Here is a tiny trained network, its code and every weight. The questions are about switching its units off for an input and a class, where a switched-off unit gives its printed mean instead of its output.

import numpy as np


def w(rows, s, z=0):
    codes = np.array(rows[::2]) - 128.0
    scale = np.full(codes.shape[1], s)
    scale[-1] = z or s
    return codes * scale


def norm(h):
    return h / np.sqrt((h * h).mean(-1, keepdims=True) + 1e-5)


def f(y):
    return np.maximum(y, 0)


def log_softmax(a):
    a = a - a.max(-1, keepdims=True)
    return a - np.log(np.exp(a).sum(-1, keepdims=True))


def net(x, mask):
    res = np.array(x, float).reshape(1, 3) / 4 @ E
    u = 0
    for l in range(4):
        y = f(norm(res) @ A[l][:, :-1].T + A[l][:, -1])
        res = res + np.where(mask[u : u + 3], y, B[l][:, -1]) @ B[l][:, :-1]
        u += 3
    return log_softmax(norm(res)[-1] @ U[:, :-1].T + U[:, -1])


A, B = {}, {}
E = w([
[149,153,151,221,118,57,69,24,123,169,118],'x0',
[157,129,159,166,127,151,156,95,48,88,136],'x1',
[142,99,130,81,79,50,162,173,142,204,255],'x2',
],0.0093)
A[0] = w([
[128,167,57,112,213,91,68,120,174,88,48,81],'0.n0',
[124,113,109,91,162,77,94,192,98,236,163,112],'0.n1',
[163,159,213,86,140,254,212,220,107,51,151,251],'0.n2',
],0.0064,0.0027)
B[0] = w([
[133,133,99,94,78,57,72,145,79,123,50,184],'0.n0',
[173,171,156,170,145,81,208,179,156,151,86,192],'0.n1',
[148,120,72,87,135,170,169,6,34,69,122,254],'0.n2',
],0.011,0.0097)
A[1] = w([
[84,198,112,98,123,66,140,120,120,206,64,217],'1.n0',
[96,66,140,162,115,134,160,149,146,89,119,2],'1.n1',
[119,72,146,122,167,172,171,132,254,229,149,27],'1.n2',
],0.0078,0.00082)
B[1] = w([
[255,182,199,133,87,209,59,158,133,103,155,254],'1.n0',
[109,119,5,152,95,159,7,160,170,93,109,128],'1.n1',
[197,129,116,41,169,206,42,31,242,169,217,176],'1.n2',
],0.01,0.0057)
A[2] = w([
[144,204,211,208,100,202,94,120,59,140,140,4],'2.n0',
[63,125,168,254,146,132,58,61,120,119,48,177],'2.n1',
[138,125,176,120,105,47,221,144,94,151,222,204],'2.n2',
],0.0057,0.0021)
B[2] = w([
[14,12,123,65,156,140,19,184,57,179,57,238],'2.n0',
[77,174,86,196,133,92,107,109,240,136,157,252],'2.n1',
[67,133,139,44,102,123,233,187,101,116,79,254],'2.n2',
],0.011,0.0046)
A[3] = w([
[172,141,155,18,72,220,133,144,90,123,207,252],'3.n0',
[79,11,56,202,205,19,151,6,123,157,129,35],'3.n1',
[110,153,2,70,227,229,4,25,33,130,125,246],'3.n2',
],0.0034,0.0019)
B[3] = w([
[81,156,140,150,75,185,168,83,152,100,184,219],'3.n0',
[37,75,133,125,251,152,137,152,122,83,177,149],'3.n1',
[110,70,121,123,137,194,196,115,109,203,163,254],'3.n2',
],0.012,0.0071)
U = w([
[199,127,148,214,174,17,188,109,112,22,85,3],'0',
[196,168,137,96,117,103,61,190,117,118,128,94],'1',
[83,118,123,207,133,87,48,121,109,185,32,188],'2',
[167,150,53,176,190,42,149,158,90,113,185,26],'3',
[216,196,171,128,103,107,204,122,193,200,223,138],'4',
[10,45,92,211,240,105,146,123,127,155,159,138],'5',
[115,102,54,127,129,215,246,22,9,101,110,195],'6',
[107,158,148,66,124,63,254,214,104,90,119,151],'7',
],0.0079,0.0044)

Each question gives the input, the list of numbers given to net, and the class t.
The units are the neurons (one row each of A and B). Each row of codes is followed by its name. A weight is (code - 128) times the scale printed after its matrix; where a second scale follows, it is the last column's (A, B and U).
mask holds one flag per neuron, layer by layer. A switched-off neuron (its flag False) gives its mean, the last column of its row in B, instead of its output. The means were averaged over made-up inputs and are rounded, as every weight is.
A unit's drop is (log p(t) with every unit on - log p(t) with that unit switched off) / (log p(t) with every unit on - log p(t) with every unit switched off).
The circuit of an input: a set's keep is (log p(t) with only the set's units on - log p(t) with every unit switched off) / (log p(t) with every unit on - log p(t) with every unit switched off). Starting from all 12 units, units are removed one at a time, each time the one whose removal leaves the highest keep (on an exact tie, the one counted first), for as long as the keep stays at least 0.8.
circuit, biggest first: the units of the circuit, biggest drop first
most important unit: the unit with the biggest drop
k most important neurons: the k neurons with the biggest drops, biggest first
top k neurons in layer l: the k neurons of layer l with the biggest drops, biggest first
drop of u: that unit's drop, to one decimal
input [-3,-1,3], class 7: 3 most important neurons -> [0.n1 2.n2 3.n2]
input [7,6,4], class 2: circuit, biggest first -> [0.n2 2.n0]
input [0,-1,-8], class 2: circuit, biggest first -> [0.n0 0.n2 2.n1]
input [-1,-4,-4], class 1: circuit, biggest first -> [0.n0 1.n0]
input [5,7,7], class 7: most important unit -> 2.n2
input [0,-4,-2], class 1: 3 most important neurons -> [0.n2 1.n0 0.n0]
input [2,3,-7], class 2: circuit, biggest first -> [0.n2 2.n1]
input [8,8,8], class 7: circuit, biggest first -> [2.n2 0.n2 1.n2]
input [8,-8,1], class 1: circuit, biggest first -> [1.n0 0.n2 3.n2]
input [6,3,5], class 7: 2 most important neurons -> [2.n2 0.n2]
input [-6,-8,3], class 4: circuit, biggest first -> [1.n2 2.n0 0.n0]
input [0,7,8], class 7: circuit, biggest first -> [2.n2 0.n2]
input [1,-8,-2], class 1: circuit, biggest first -> [1.n0 0.n0]
input [3,0,2], class 4: 2 most important neurons -> [0.n2 0.n0]
input [8,2,1], class 5: 3 most important neurons -> [0.n0 0.n1 3.n1]
input [4,0,-5], class 2: most important neuron -> [0.n2]
input [5,-6,1], class 1: 2 most important neurons -> [1.n0 0.n2]
input [-2,-3,4], class 4: 2 most important neurons -> [1.n2 0.n2]
input [-2,-7,1], class 1: 2 most important neurons -> [3.n2 1.n0]
input [3,7,-7], class 5: most important unit -> 2.n1
input [-2,-2,7], class 4: 3 most important neurons -> [1.n2 0.n2 0.n0]
input [3,-6,2], class 4: 2 most important neurons -> [0.n2 1.n2]
input [3,6,-8], class 5: top 2 neurons in layer 0 -> [0.n2 0.n1]
input [2,5,1], class 5: top 2 neurons in layer 0 -> [0.n2 0.n1]
input [1,-1,1], class 4: drop of 1.n2 -> 0.2
input [2,1,-8], class 2: drop of 2.n0 -> 0.0
input [5,-8,-1], class 1: circuit, biggest first -> [1.n0]
input [5,0,5], class 4: drop of 0.n2 -> 1.8
input [4,-2,-2], class 2: drop of 0.n2 -> 0.2
